In the rows, 128 means zero.
Rows, each with its class
[156 167 137 113 159  91 131 176  92 148 112 130 133 109 125 136 118 141
 127 130 131 158 138 144 125 146 115  93 134 122 150 128 120 122 107  91
 137 109 106 113 108 147 129] -> (48)
[132 176 131 109 190  75 108 148 127 116 123 112 116 130 115 202 136 130
 102 136 114 173 151 138  83 162  67 119 128 114 148 150 116 142  81 149
 150 118 120 126 125 146 129] -> (38)
[128 121 137 156 154  92 103 134 123 153 119 114 126 162 118 248 115 146
 111 139 139 165 139 168 144 142 101 115 147 127 148 109  93 132 130  98
 137 152 129 124 111  88 131] -> (38)
[116 182 135 110 159 113 159 139  66 185 127 167 150 121 120 103 149 118
 121 129 126 138 140 139 129 143  49  95 128 140 143 140 113 114 133  96
 145  99 107 119 116 157 133] -> (48)
[135 145 126 126 144  99 152 144  51 181 146 151 138 120 109  78 146 121
 129 136 148 150 132 148 143 157 118 112 123 133 147 135 126 126 125 108
 129 126 101 110 111 130 110] -> (48)
[129 145 140 144 148 103 120 146 175 135 121 139 134 127 117 160 128 137
 134 121 134 144 131 137 133 143 121  96 126 126 132 121 106 133 122 115
 136 123 138 130 120 118 112] -> (47)
[122 164 123 104 164 103 139 130  91 155 114 122 139 136 112 125 150 111
 128 116 139 144 113 153 121 172 102  84 136 130 150 135 127 119 128  97
 134 119 119 114 100 144 112] -> (38)
[123 106 134 126 102 135 146 116 123 134 138 120 161 129 141  94 126 107
 123 128 134 106  87 108 160  29 135 171 123 114 150 133 147 119 121 157
 131 127 142 135 142 144 123] -> (38)
[129  98 138 112  89 162 166 102  85 158 165 120 110 135 158  53 118 116
 118 127 143  78  97 103 154  68 158 220 113 154 115 129 175 127 117 162
 116 126 126 158 121 159 120] -> (38)
[126 165 127 111 174 101 131 145  79 149 132 122 125 122 114 147 129 133
 125 148 144 146 137 127 126 176 100  69 128 120 149 146 103 130 143  99
 148 101 127 114 106 165 132] -> (38)
[135 122 137 124 168  86  92 141 129 114 138 109 121 195 108 205 122 134
 112 139 107 161 151 129 107 152  96 116 147 138 153 142 108 143 129 107
 129 132 110 111 123 122 130] -> (51)
[160 206  91 112 231  64  95 160 142 100  90 122 138  90  78 164 135 166
 147 155  98 223 171 158  59 252  89   4 128 116 164 113  91 124 137  61
 139 108 107  95 114 116 129] -> (48)
[115 161 121 114 162 109 112 132 145  97 122 145 121 104 104 122 143 134
 151 137 115 138 155 128  85 162 124  69 122 129 130 146 115 129 129 104
 129 143 121  21 138 130 118] -> (51)
[134 170 117 130 170  88 129 140 126 142 132 138 135 121 101 132 143 128
 134 133 128 163 129 154 107 210 110  58 138 127 138 139 102 115 153  79
 130 110 106  96 113 126 121] -> (51)
[130 201 106 125 193  87  79 154 170   5 104 135 123  90 104 176 143 129
 150 150  88 178 186 144  66 223  84  24 136 113 154 155  81 128 141  75
 155 115 122 105 121 115 133] -> (51)
[129 145 136 113 134 123 150 142  85 205 132 117 125 112 136 100 131 113
 128 134 119 117 127 123 119 136 118 147 147 117 139 140 145 139 129 123
 122   4 112 128 101 144 124] -> (48)
[123  82 146 203 166   4  63 143 172 118 109  92 145 196 108 252 115 157
  63 106 132 193 160 176 165  94  86 164 171 132 171 112  75 185 100  59
 134 164 151 118 129  68 155] -> (38)
[132 175 119 115 159  89 109 143  99 133 112 133 129 115 111 161 133 153
 123 147 129 164 172 121 152 184  99  65 157 124 142 139 102 141 125  89
 160 124 113 110 147 143 126] -> (38)
[112 174 131 119 155 103 129 139  97 150 116 144 140 124 112 133 132 140
 123 132 135 157 144 158 120 183  68  78 129 123 139 128 110 134 135  97
 126 109 100 117 105 162 102] -> (38)
[147 121  93 118 183  84 131 148  88 136 117 140 132 106 122 152 130 134
 136 136 115 156 146 127  97 191 108  89 141 107 166 147 104 132 120  90
 146 118 124  99 118 138 129] -> (51)
[148 168 117  97 179  87 121 158 108 103 113 141 124 111 129 205 115 133
 114 137  98 160 180  95  87 167  90 105 158 116 151 159 112 140 154 102
 146 123 117 114 135 146 117] -> (51)
[145 149 134 110 151 109 129 147  65 139 134 133 118 103 130  90 124 126
 145 139 134 136 140 128 112 165 104  91 129 119 135 143 144 136 126 107
 130 117 110 118 121 141 121] -> (48)
[139 162 124 131 159 118 158 135  76 166 137 136 137 125 121  54 146 126
 138 136 141 128 117 144 120 148 119  88 129 139 112 136 136 124 134 101
 131 107 112 112 120 156 118] -> (48)

Rows, each with its class
[117 136 144 136 121 145 141 116 123 138 139 117 130 129 123 123 124 120
 121 149 118 141 135 129 115 105 144 134  81 138 123 130 132 139 106 101
 113 129 133 126 133 123 131] -> A
[136 138 130 116 149 121 134 111 142 134 126 107 118 136 126 132 130 112
 113 150 111 149 135 123  99 125 129 143  88 122 117 131 116 144  88  81
 115 115 143 139 119 110 139] -> A
[161 140 119  94 180  95 127 110 158 140 111  98 101 143 128 147 134 104
  99 139 107 155 136 129 114 141 111 153  93 106 109 132  91 150  73  61
 115 104 155 146 106  97 146] -> A
[143 129 114 115 136 112 118 135 132 122 108 132 121 125 131 143 128 132
 127 100 135 118 121 131 133 155 111 127 165 125 129 126 119 127 141 141
 135 124 129 129 114 138 121] -> H
[137 129 128 116 153 115 126 115 141 136 134 113 117 138 125 132 136 118
 112 147 112 142 136 125 122 123 126 141  95 116 115 132 112 136  94  82
 118 112 143 136 122 103 143] -> A
[145 136 125 110 153 112 125 118 145 132 119 110 114 137 125 138 128 113
 113 130 118 143 147 132 120 136 119 141 111 118 125 129 112 137 103  97
 127 113 139 137 113 115 137] -> A
[141 139 124 115 138 118 122 123 138 124 109 120 118 124 126 146 120 122
 122 110 127 136 127 133 123 145 116 135 131 127 125 127 121 138 118 130
 126 121 130 133 112 136 122] -> S
[145 121 113 110 140 107 112 135 137 123 107 137 118 123 133 147 127 131
 126  92 140 119 112 143 134 159 110 128 172 119 132 123 122 126 148 159
 137 126 125 133 118 142 118] -> H
[148 130 119 108 158 105 118 123 146 130 116 117 114 134 130 140 133 119
 117 121 124 130 132 128 129 146 113 139 127 115 121 126 109 135 111 104
 126 116 138 139 117 112 140] -> S
[134 150 131 127 130 137 143 119 126 127 106 122 123 116 127 143 111 116
 127 109 135 137 122 137 119 143 126 129 123 144 123 125 136 140 129 141
 130 131 126 128 115 157 108] -> J
[144 149 131 114 150 122 139 112 142 135 110 107 112 130 122 145 121 110
 113 130 116 151 133 128 115 138 125 144  94 127 114 128 120 147  92  93
 121 119 141 138 111 125 130] -> A
[148 141 119 106 153 108 125 123 143 128 102 119 110 130 129 154 121 118
 117 111 127 142 128 131 123 152 112 138 131 121 121 129 115 144 112 117
 124 115 139 134 108 129 126] -> J
[153 157 128 108 154 115 133 115 144 131  99 108 105 128 123 155 115 102
 110 112 119 152 129 135 112 152 120 148 104 127 117 125 118 153  97 105
 122 116 139 138  99 137 124] -> S
[134 147 135 125 134 131 138 118 137 131 114 113 119 125 124 137 117 111
 118 129 118 152 131 131 114 132 130 137  96 132 120 129 128 147  98 107
 120 124 134 131 116 136 126] -> S
[161 129 107  89 179  80 112 125 160 130 102 112 102 140 133 152 136 118
 110 116 121 138 132 127 132 161 100 145 141 103 118 130  96 144 106 101
 128 106 143 143 104 108 142] -> S
[130 148 133 129 119 140 139 127 122 127 116 127 124 114 125 142 111 121
 127 115 133 136 124 131 122 132 132 132 119 141 130 126 139 136 129 139
 121 135 122 130 121 151 112] -> J
[147 137 119 107 148 112 123 127 146 127 107 125 114 128 128 147 124 120
 122 112 129 137 125 132 127 152 115 136 140 120 124 127 118 138 121 125
 130 120 132 139 111 131 127] -> J
[138 118 114 117 132 112 112 138 136 121 123 141 124 125 135 136 131 138
 134 102 143 111 121 127 143 152 110 123 176 116 127 126 119 121 152 159
 142 126 127 131 122 133 125] -> H
[140 163 136 120 129 134 141 119 128 129  93 113 114 120 116 155 100 109
 121 112 127 147 126 137 110 146 126 136 113 139 122 118 137 148 115 129
 126 129 125 131 107 155 109] -> S
[156 140 114 102 151  87 119 128 142 123  84 125 108 125 134 165 120 124
 125  88 137 135 119 134 128 172 103 136 160 117 126 123 112 143 130 146
 135 114 133 139  95 122 116] -> J
[137 138 129 118 141 126 133 117 135 132 120 115 118 134 123 135 124 113
 117 133 117 143 132 128 121 130 125 140 102 128 120 137 122 143 104 102
 110 101 143 133 117 124 132] -> A
[145 115 111 113 141 108 117 139 134 120 110 140 121 124 134 140 130 137
 132 100 141 113 120 132 137 158 110 125 178 119 136 124 117 123 151 160
 123 124 127 129 116 132 129] -> H
[144 144 127 114 146 120 133 117 139 130 108 112 113 128 123 146 120 111
 115 120 123 145 129 132 116 144 121 143 112 125 116 126 117 145 106 106
 122 119 139 135 108 133 127] -> S
